Below are the code and all the weights of a small trained network. Each question names an input and a target symbol and asks about switching units off, where a switched-off unit gives its printed mean instead of its output.

import numpy as np


def w(rows, s, z=0):
    codes = np.array(rows[::2]) - 128.0
    scale = np.full(codes.shape[1], s)
    scale[-1] = z or s
    return codes * scale


def f(y):
    return np.maximum(y, 0)


def softmax(a):
    e = np.exp(a - a.max(-1, keepdims=True))
    return e / e.sum(-1, keepdims=True)


def log_softmax(a):
    a = a - a.max(-1, keepdims=True)
    return a - np.log(np.exp(a).sum(-1, keepdims=True))


def net(x, mask):
    ids = ['ΘΞΣαεζτψω'.index(c) for c in x.split()]
    T = len(ids)
    res = E[ids] + P[:T]
    u = 0
    for l in range(2):
        r = res
        for j in range(2):
            rows = slice(4 * j, 4 * j + 4)
            q, k, v = (r @ M[l][rows].T for M in (Q, K, V))
            z = softmax(np.where(np.tri(T) > 0, q @ k.T / 4**0.5, -1e9)) @ v
            o = O[l][rows]
            res = res + np.where(mask[u + j], z, o[:, -1]) @ o[:, :-1]
        u += 2
        y = f(res @ A[l][:, :-1].T + A[l][:, -1])
        res = res + np.where(mask[u : u + 4], y, B[l][:, -1]) @ B[l][:, :-1]
        u += 4
    return log_softmax(res[-1] @ U[:, :-1].T + U[:, -1])


Q, K, V, O, A, B = {}, {}, {}, {}, {}, {}
E = w([
[95,171,176],'Θ',
[229,184,161],'Ξ',
[144,144,252],'Σ',
[58,213,193],'α',
[254,40,252],'ε',
[43,200,19],'ζ',
[250,190,24],'τ',
[107,98,46],'ψ',
[84,168,132],'ω',
],0.013)
P = w([
[139,139,149],'0',
[114,157,195],'1',
[122,134,168],'2',
[137,153,182],'3',
[103,175,215],'4',
[121,148,174],'5',
[117,186,210],'6',
[122,139,149],'7',
[132,126,124],'8',
[108,177,200],'9',
[91,211,254],'10',
[84,178,204],'11',
[88,57,50],'12',
],0.0059)
Q[0] = w([
[236,168,222],'0.h0',
[163,130,55],'0.h0',
[221,128,42],'0.h0',
[232,159,96],'0.h0',
[137,44,253],'0.h1',
[5,188,79],'0.h1',
[74,174,126],'0.h1',
[77,99,115],'0.h1',
],0.011)
K[0] = w([
[170,91,187],'0.h0',
[122,124,100],'0.h0',
[129,83,106],'0.h0',
[139,196,153],'0.h0',
[125,101,222],'0.h1',
[5,243,48],'0.h1',
[96,117,19],'0.h1',
[46,127,138],'0.h1',
],0.016)
V[0] = w([
[164,117,122],'0.h0',
[118,108,191],'0.h0',
[145,85,100],'0.h0',
[167,53,105],'0.h0',
[63,127,109],'0.h1',
[78,248,88],'0.h1',
[153,140,85],'0.h1',
[98,124,152],'0.h1',
],0.013)
O[0] = w([
[67,99,213,157],'0.h0',
[40,47,56,122],'0.h0',
[132,171,38,82],'0.h0',
[59,127,78,73],'0.h0',
[142,198,161,56],'0.h1',
[187,253,161,253],'0.h1',
[92,194,82,195],'0.h1',
[110,146,12,75],'0.h1',
],0.005,0.0059)
A[0] = w([
[47,210,161,250],'0.n0',
[152,122,67,188],'0.n1',
[141,2,173,233],'0.n2',
[208,119,124,97],'0.n3',
],0.013,0.0023)
B[0] = w([
[162,102,76,246],'0.n0',
[133,141,171,159],'0.n1',
[12,176,105,212],'0.n2',
[167,152,169,188],'0.n3',
],0.011)
Q[1] = w([
[112,182,88],'1.h0',
[107,162,78],'1.h0',
[111,142,146],'1.h0',
[172,162,134],'1.h0',
[61,133,53],'1.h1',
[220,167,118],'1.h1',
[66,127,191],'1.h1',
[248,111,94],'1.h1',
],0.015)
K[1] = w([
[145,111,187],'1.h0',
[134,11,167],'1.h0',
[55,98,155],'1.h0',
[161,167,75],'1.h0',
[118,46,128],'1.h1',
[76,204,43],'1.h1',
[238,93,157],'1.h1',
[41,140,127],'1.h1',
],0.011)
V[1] = w([
[20,157,211],'1.h0',
[240,131,44],'1.h0',
[196,115,213],'1.h0',
[85,143,141],'1.h0',
[57,254,146],'1.h1',
[65,123,167],'1.h1',
[101,32,197],'1.h1',
[106,102,235],'1.h1',
],0.0081)
O[1] = w([
[193,62,102,135],'1.h0',
[151,119,24,144],'1.h0',
[103,97,195,110],'1.h0',
[117,91,82,136],'1.h0',
[111,78,165,249],'1.h1',
[1,90,84,162],'1.h1',
[135,182,146,74],'1.h1',
[63,248,176,99],'1.h1',
],0.0079,0.018)
A[1] = w([
[149,112,125,5],'1.n0',
[182,4,157,50],'1.n1',
[141,107,107,114],'1.n2',
[112,86,126,49],'1.n3',
],0.015,0.0029)
B[1] = w([
[124,156,111,154],'1.n0',
[80,167,124,253],'1.n1',
[48,166,132,164],'1.n2',
[248,139,134,178],'1.n3',
],0.014,0.016)
U = w([
[61,41,44,254],'Θ',
[2,112,129,127],'Ξ',
[131,82,54,179],'Σ',
[61,77,79,107],'α',
[79,219,51,88],'ε',
[183,201,156,34],'ζ',
[38,184,226,137],'τ',
[133,103,86,193],'ψ',
[91,179,233,68],'ω',
],0.0077,0.0045)

Each question gives the input, a string of symbols that net reads in full, and the target symbol t.
The units are the heads (4 rows each of Q, K, V and O) and the neurons (one row each of A and B). Each row of codes is followed by its name. A weight is (code - 128) times the scale printed after its matrix; where a second scale follows, it is the last column's (O, A, B and U).
mask holds one flag per unit, layer by layer, with each layer's heads first. A switched-off unit (its flag False) gives its mean, the last column of its rows in O or B, instead of its output. The means were averaged over made-up inputs and are rounded, as every weight is.
A unit's drop is (log p(t) with every unit on - log p(t) with that unit switched off) / (log p(t) with every unit on - log p(t) with every unit switched off).
The circuit of an input: a set's keep is (log p(t) with only the set's units on - log p(t) with every unit switched off) / (log p(t) with every unit on - log p(t) with every unit switched off). Starting from all 12 units, units are removed one at a time, each time the one whose removal leaves the highest keep (on an exact tie, the one counted first), for as long as the keep stays at least 0.8.
units of the circuit, in order: the units of the circuit, biggest drop first
unit that matters most: the unit with the biggest drop
top k neurons: the k neurons with the biggest drops, biggest first
top k neurons in layer l: the k neurons of layer l with the biggest drops, biggest first
drop when u is switched off: that unit's drop, to one decimal
input Ξ τ ζ ω α τ Ξ τ ζ τ τ ω, target ε: unit that matters most : 0.n0
input τ Ξ Θ α α ω τ, target ζ: units of the circuit, in order : 1.h1, 0.n2, 0.n0
input ψ α τ ω Σ Σ ε ω τ τ τ Ξ τ, target Ξ: units of the circuit, in order : 0.n2, 1.h1, 0.h1
input τ ε ω, target Θ: top 2 neurons in layer 1 : 1.n1, 1.n3
input ω ψ τ Σ τ, target τ: units of the circuit, in order : 0.n2, 1.h1, 0.n0, 0.h1
input ψ ε Ξ α, target Θ: units of the circuit, in order : 0.n0, 0.h0, 1.n1
input τ α ω τ ζ ψ, target ε: top 3 neurons : 1.n1, 0.n0, 0.n2
input ω ζ τ Ξ τ τ ω ω τ ε τ, target Ξ: units of the circuit, in order : 1.h1, 0.h1, 0.n2
input ζ Σ ε τ, target Θ: units of the circuit, in order : 0.n2, 0.h1, 1.n1, 1.h1
input τ τ ζ Ξ, target ε: top 2 neurons in layer 0 : 0.n2, 0.n0
input Ξ ψ τ τ τ Ξ τ ε α ω, target Θ: top 2 neurons : 0.n2, 0.n0
input τ α ε Θ, target Θ: top 3 neurons in layer 1 : 1.n1, 1.n3, 1.n2
input τ Σ Σ Ξ, target τ: top 2 neurons : 0.n0, 1.n1
input ζ τ Ξ Ξ ψ ω α, target ε: top neuron : 0.n0
input ω Ξ ω τ τ ζ ζ ω ζ τ ε Ξ, target Ξ: top 3 neurons : 1.n1, 0.n0, 1.n2
input ζ α τ Ξ τ ψ τ Θ ω τ ψ ω ζ, target ε: top 4 neurons : 0.n0, 1.n1, 1.n2, 0.n2
input Θ ζ τ Ξ, target ε: top 3 neurons : 1.n1, 0.n0, 0.n2
input ψ τ τ ψ τ τ ζ ε Ξ Θ, target Θ: top 3 neurons in layer 1 : 1.n1, 1.n2, 1.n3
input τ τ ω Ξ α τ ε Σ, target Θ: top 2 neurons in layer 1 : 1.n3, 1.n2
input τ Ξ ε Ξ Ξ τ α, target Θ: top neuron in layer 1 : 1.n1
input Ξ Θ Θ τ ω τ τ τ ω ζ τ ζ τ, target ε: top 4 neurons : 1.n1, 0.n0, 0.n2, 1.n2
input Ξ τ ω τ Ξ τ τ τ ζ ψ Σ τ ψ, target τ: drop when 0.h0 is switched off : 0.5
input Ξ ζ τ ω Θ, target ε: drop when 0.n2 is switched off : 0.3
input τ ζ τ ζ α τ α τ τ α τ ψ α, target ε: drop when 1.h1 is switched off : 0.8
input τ α Ξ Ξ Ξ Ξ ε Ξ, target Ξ: drop when 0.n2 is switched off : 0.0
